[[129 136 126 122 128 138 119 130 101 132 139 109 125 129 135]
 [130 131 129 124 130 136 119 131 108 131 135 115 128 127 135]
 [115 136 113 130 118 124 143 117 129 123 126 125 115 139 120]]
->
[[115 136 113 130 118 124 143 117 129 123 126 125 115 139 120]
 [129 136 126 122 128 138 119 130 101 132 139 109 125 129 135]
 [130 131 129 124 130 136 119 131 108 131 135 115 128 127 135]]

[[143 147 145 118 122 133 126 112 117]
 [129 132 118 113 124 141 118 120 138]
 [117 138 131 149 115 121 115 127 125]
 [133 144 121 142 132 117 149 130 131]]
->
[[117 138 131 149 115 121 115 127 125]
 [129 132 118 113 124 141 118 120 138]
 [133 144 121 142 132 117 149 130 131]
 [143 147 145 118 122 133 126 112 117]]

[[114 124 125 128 115 122 116 121 139 122 124 126 136 128]
 [138 141 140 134 100 131 122 117 137 132 130 131 136 146]
 [123 112 129 121 117 125 123 115 113 123 127 126 120 123]
 [141 132 135 137 127 127 130 135 124 135 146 133 129 127]
 [131 111 136 112 137 124 134 129 123 118 128 130 125 136]
 [128 133 132 123 126 119 128 123 119 133 132 130 116 121]]
->
[[114 124 125 128 115 122 116 121 139 122 124 126 136 128]
 [123 112 129 121 117 125 123 115 113 123 127 126 120 123]
 [128 133 132 123 126 119 128 123 119 133 132 130 116 121]
 [131 111 136 112 137 124 134 129 123 118 128 130 125 136]
 [138 141 140 134 100 131 122 117 137 132 130 131 136 146]
 [141 132 135 137 127 127 130 135 124 135 146 133 129 127]]

[[151 131]
 [113 143]
 [122 122]
 [134 128]
 [127 139]
 [114 114]
 [128 127]
 [132 117]]
->
[[113 143]
 [114 114]
 [122 122]
 [127 139]
 [128 127]
 [132 117]
 [134 128]
 [151 131]]

[[137 140 133 141 114 117 136 117 121 127]
 [118 122 111 116 127 120 121 133 115 136]
 [114 112 137 119 147 135 107 141 140 125]
 [132 130 129 122 130 132 129 128 137 124]
 [139 139 134 148 132 102 142 132 151 115]
 [127 126 116 124 127 133 127 124 116 136]
 [145 139 135 148 121 122 141 124 132 125]
 [126 118 143 114 140 157 112 126 151 122]]
->
[[114 112 137 119 147 135 107 141 140 125]
 [118 122 111 116 127 120 121 133 115 136]
 [126 118 143 114 140 157 112 126 151 122]
 [127 126 116 124 127 133 127 124 116 136]
 [132 130 129 122 130 132 129 128 137 124]
 [137 140 133 141 114 117 136 117 121 127]
 [139 139 134 148 132 102 142 132 151 115]
 [145 139 135 148 121 122 141 124 132 125]]

[[135 140 124 112 116 114 134 145 123]
 [145 134 143 123 128 106 142 152 139]
 [148 131 120 131 123 107 140 134 120]
 [151 135 129 119 115 110 145 132 125]
 [147 134 133 127 117 116 141 153 114]
 [150 125 124 133 125 108 134 141 113]]
->
[[135 140 124 112 116 114 134 145 123]
 [145 134 143 123 128 106 142 152 139]
 [147 134 133 127 117 116 141 153 114]
 [148 131 120 131 123 107 140 134 120]
 [150 125 124 133 125 108 134 141 113]
 [151 135 129 119 115 110 145 132 125]]

[[133 139 126 127 125 122 128 129 126 127 133 132]
 [123 131 131 140 117 128 129 128 126 125 120 138]
 [121 130 126 123 133 127 131 129 125 126 121 132]
 [122 131 129 131 114 136 131 106 127 128 127 126]
 [108 124 129 119 120 123 133 138 132 126 135 128]
 [127 119 126 123 126 137 128 122 137 126 124 131]]
->
[[108 124 129 119 120 123 133 138 132 126 135 128]
 [121 130 126 123 133 127 131 129 125 126 121 132]
 [122 131 129 131 114 136 131 106 127 128 127 126]
 [123 131 131 140 117 128 129 128 126 125 120 138]
 [127 119 126 123 126 137 128 122 137 126 124 131]
 [133 139 126 127 125 122 128 129 126 127 133 132]]
